Below is a small trained network, with its code and all its weights. Each question gives an input and a class and asks what happens when units are switched off, that is, made to give their printed mean instead of their output.

import numpy as np


def w(rows, s, z=0):
    codes = np.array(rows[::2]) - 128.0
    scale = np.full(codes.shape[1], s)
    scale[-1] = z or s
    return codes * scale


def norm(h):
    return h / np.sqrt((h * h).mean(-1, keepdims=True) + 1e-5)


def f(y):
    return y / 2 * (1 + np.tanh(0.7978845608 * (y + 0.044715 * y**3)))


def log_softmax(a):
    a = a - a.max(-1, keepdims=True)
    return a - np.log(np.exp(a).sum(-1, keepdims=True))


def net(x, mask):
    res = np.array(x, float).reshape(1, 3) / 4 @ E
    u = 0
    for l in range(2):
        y = f(norm(res) @ A[l][:, :-1].T + A[l][:, -1])
        res = res + np.where(mask[u : u + 5], y, B[l][:, -1]) @ B[l][:, :-1]
        u += 5
    return log_softmax(norm(res)[-1] @ U[:, :-1].T + U[:, -1])


A, B = {}, {}
E = w([
[206,78,106,66,204,92,61,189,149,134,51],'x0',
[110,160,156,71,143,70,199,203,183,170,171],'x1',
[210,119,187,145,168,254,118,146,158,180,188],'x2',
],0.00035)
A[0] = w([
[125,96,91,250,139,224,39,48,77,28,55,101],'L0N0',
[128,159,83,131,119,107,145,127,89,111,138,4],'L0N1',
[142,155,187,135,150,153,123,136,163,138,122,107],'L0N2',
[82,204,188,72,170,52,238,236,226,166,197,87],'L0N3',
[136,142,112,189,133,159,90,83,107,81,104,15],'L0N4',
],0.0014,0.002)
B[0] = w([
[213,102,127,11,82,60,140,138,91,210,185,237],'L0N0',
[146,102,179,74,179,206,59,159,146,142,54,18],'L0N1',
[106,85,108,101,128,98,122,126,118,139,92,111],'L0N2',
[252,33,89,76,62,142,22,40,28,170,108,254],'L0N3',
[170,104,169,11,138,133,80,189,131,162,80,43],'L0N4',
],0.0013,0.00084)
A[1] = w([
[55,153,121,74,88,61,109,125,80,62,51,3],'L1N0',
[108,186,150,81,153,63,219,207,200,164,189,246],'L1N1',
[132,107,74,253,145,176,57,51,103,62,82,169],'L1N2',
[177,126,213,134,171,252,108,135,160,177,160,54],'L1N3',
[151,86,129,70,230,121,46,212,197,101,3,41],'L1N4',
],0.0019,0.00043)
B[1] = w([
[138,63,90,158,178,119,151,170,200,156,115,253],'L1N0',
[145,144,211,150,190,217,79,202,98,15,60,171],'L1N1',
[134,165,232,107,196,188,118,252,124,37,84,197],'L1N2',
[68,80,55,139,153,26,152,170,179,100,55,210],'L1N3',
[77,179,176,170,53,179,170,74,85,121,195,231],'L1N4',
],0.002,0.00052)
U = w([
[253,4,3,3,3,3,109,4,16,253,189,230],'0',
[3,20,6,252,253,8,250,253,253,10,5,203],'1',
[16,253,253,251,8,253,237,23,4,10,253,172],'2',
[252,171,253,5,251,252,3,252,19,4,3,182],'3',
[4,253,175,7,253,249,3,3,253,253,3,3],'4',
[3,253,174,5,253,250,3,3,253,252,3,3],'5',
[3,253,174,5,253,249,3,3,253,253,3,3],'6',
],0.0037)

Each question gives the input, the list of numbers given to net, and the class t.
The units are the neurons (one row each of A and B). Each row of codes is followed by its name. A weight is (code - 128) times the scale printed after its matrix; where a second scale follows, it is the last column's (A, B and U).
mask holds one flag per neuron, layer by layer. A switched-off neuron (its flag False) gives its mean, the last column of its row in B, instead of its output. The means were averaged over made-up inputs and are rounded, as every weight is.
A unit's drop is (log p(t) with every unit on - log p(t) with that unit switched off) / (log p(t) with every unit on - log p(t) with every unit switched off).
The circuit of an input: a set's keep is (log p(t) with only the set's units on - log p(t) with every unit switched off) / (log p(t) with every unit on - log p(t) with every unit switched off). Starting from all 10 units, units are removed one at a time, each time the one whose removal leaves the highest keep (on an exact tie, the one counted first), for as long as the keep stays at least 0.8.
units of the circuit, in order: the units of the circuit, biggest drop first
unit that matters most: the unit with the biggest drop
k most important neurons: the k neurons with the biggest drops, biggest first
k most important neurons of layer l: the k neurons of layer l with the biggest drops, biggest first
input [-6,6,-6], class 0: 3 most important neurons : (L0N3, L1N3, L1N4)
input [-1,2,0], class 3: units of the circuit, in order : (L1N2, L0N0)
input [2,-3,-3], class 3: units of the circuit, in order : (L1N1, L0N3, L0N0)
input [-3,-2,6], class 1: unit that matters most : L1N3
input [8,-6,-4], class 2: units of the circuit, in order : (L1N4, L0N3)
input [4,8,-7], class 0: 4 most important neurons : (L0N3, L1N3, L1N2, L1N4)
input [8,3,-5], class 2: 3 most important neurons : (L1N4, L1N3, L0N0)
input [-1,-3,-3], class 3: units of the circuit, in order : (L1N1, L0N3, L0N0)
input [-3,-8,6], class 0: 2 most important neurons : (L0N0, L1N0)
input [7,-3,-2], class 2: 2 most important neurons : (L1N4, L0N3)
input [3,3,1], class 3: units of the circuit, in order : (L1N2, L0N0, L0N3)
input [1,-7,8], class 1: 2 most important neurons : (L1N3, L0N3)
input [4,-2,-1], class 2: units of the circuit, in order : (L0N3, L1N4)
input [-2,-1,2], class 3: 2 most important neurons : (L1N1, L0N3)
input [-1,1,-3], class 3: units of the circuit, in order : (L1N2, L0N0)
input [-8,8,-3], class 0: 3 most important neurons of layer 1 : (L1N4, L1N2, L1N1)
input [-1,6,4], class 0: units of the circuit, in order : (L0N3)
input [2,-3,1], class 3: units of the circuit, in order : (L1N1, L0N3, L0N0)
input [1,-1,-3], class 3: units of the circuit, in order : (L1N1, L0N3)
input [-1,3,3], class 3: 4 most important neurons : (L1N2, L0N0, L0N4, L1N4)
input [7,4,-1], class 2: 2 most important neurons : (L1N4, L0N0)
input [6,2,1], class 2: units of the circuit, in order : (L1N4)
input [-8,0,8], class 1: 2 most important neurons : (L1N3, L1N4)
input [-3,-7,-8], class 1: 4 most important neurons : (L0N3, L1N0, L1N4, L1N2)
input [-8,8,4], class 0: 2 most important neurons : (L0N3, L1N4)
input [0,-2,4], class 1: 2 most important neurons of layer 1 : (L1N3, L1N2)
